Below are the code and all the weights of a small trained network. Each question names an input and a class and asks about switching units off, where a switched-off unit gives its printed mean instead of its output.

import numpy as np


def w(rows, s, z=0):
    codes = np.array(rows[::2]) - 128.0
    scale = np.full(codes.shape[1], s)
    scale[-1] = z or s
    return codes * scale


def f(y):
    return np.maximum(y, 0)


def log_softmax(a):
    a = a - a.max(-1, keepdims=True)
    return a - np.log(np.exp(a).sum(-1, keepdims=True))


def net(x, mask):
    res = np.array(x, float).reshape(1, 4) / 4 @ E
    y = f(res @ A[0][:, :-1].T + A[0][:, -1])
    res = res + np.where(mask, y, B[0][:, -1]) @ B[0][:, :-1]
    return log_softmax(res[-1] @ U[:, :-1].T + U[:, -1])


A, B = {}, {}
E = w([
[169,81,199,87,94,89,155,151,204],'x0',
[208,140,133,154,119,113,250,153,87],'x1',
[76,89,204,201,121,82,145,109,120],'x2',
[92,102,69,64,31,51,111,66,76],'x3',
],0.015)
A[0] = w([
[211,184,99,78,103,157,220,149,61,240],'N0',
[157,224,112,186,210,186,149,249,158,150],'N1',
[11,161,183,117,85,81,92,2,55,224],'N2',
[153,166,51,129,147,188,50,211,119,254],'N3',
[198,70,127,160,66,49,176,124,147,173],'N4',
[69,4,221,143,154,86,131,25,223,229],'N5',
],0.0083,0.0051)
B[0] = w([
[168,121,204,67,139,122,147,37,114,240],'N0',
[189,108,135,131,205,173,126,114,149,251],'N1',
[63,95,13,183,100,81,96,142,53,242],'N2',
[130,157,139,72,182,187,66,80,153,223],'N3',
[90,145,244,119,63,139,184,142,102,193],'N4',
[138,114,126,198,88,103,69,216,212,236],'N5',
],0.012,0.017)
U = w([
[131,132,171,211,167,163,130,214,186,3],'0',
[105,178,66,103,80,103,212,118,87,5],'1',
[192,139,129,72,93,146,78,174,235,187],'2',
[142,149,140,236,157,108,188,49,82,156],'3',
[83,76,119,184,43,53,160,181,78,99],'4',
[184,193,107,66,213,203,155,135,123,97],'5',
[91,180,16,80,108,157,68,57,81,206],'6',
[219,141,171,35,23,82,247,120,112,183],'7',
],0.011,0.0044)

Each question gives the input, the list of numbers given to net, and the class t.
The units are the neurons (one row each of A and B). Each row of codes is followed by its name. A weight is (code - 128) times the scale printed after its matrix; where a second scale follows, it is the last column's (A, B and U).
mask holds one flag per neuron, in row order. A switched-off neuron (its flag False) gives its mean, the last column of its row in B, instead of its output. The means were averaged over made-up inputs and are rounded, as every weight is.
A unit's drop is (log p(t) with every unit on - log p(t) with that unit switched off) / (log p(t) with every unit on - log p(t) with every unit switched off).
The circuit of an input: a set's keep is (log p(t) with only the set's units on - log p(t) with every unit switched off) / (log p(t) with every unit on - log p(t) with every unit switched off). Starting from all 6 units, units are removed one at a time, each time the one whose removal leaves the highest keep (on an exact tie, the one counted first), for as long as the keep stays at least 0.8.
units of the circuit, in order: the units of the circuit, biggest drop first
top k neurons: the k neurons with the biggest drops, biggest first
drop of u: that unit's drop, to one decimal
input [4,1,-8,0], class 5: units of the circuit, in order => [N5]
input [4,-2,-8,5], class 7: units of the circuit, in order => [N2; N5]
input [-3,-7,-2,-4], class 5: units of the circuit, in order => [N2; N5]
input [-4,-7,-4,-3], class 5: units of the circuit, in order => [N2; N3]
input [7,-5,8,-2], class 4: top 4 neurons => [N1; N3; N2; N4]
input [-3,-7,-4,-3], class 5: units of the circuit, in order => [N2; N5]
input [-3,-6,4,-2], class 4: top 3 neurons => [N2; N5; N1]
input [6,-4,4,-2], class 0: top 3 neurons => [N5; N0; N3]
input [-1,-1,1,-6], class 5: top 2 neurons => [N5; N1]
input [7,1,3,1], class 4: top 3 neurons => [N1; N3; N5]
input [-2,8,2,-4], class 7: top 2 neurons => [N3; N0]
input [5,3,-6,-3], class 5: top 2 neurons => [N1; N5]
input [5,-3,-7,5], class 6: top 3 neurons => [N5; N1; N0]
input [-5,-1,-7,0], class 5: units of the circuit, in order => [N2]
input [6,7,-6,-4], class 7: top 2 neurons => [N0; N4]
input [-1,-4,0,8], class 4: drop of N2 => 0.1
input [-7,8,-6,6], class 7: drop of N0 => 0.6
input [-5,-3,-1,-3], class 5: drop of N2 => 0.5
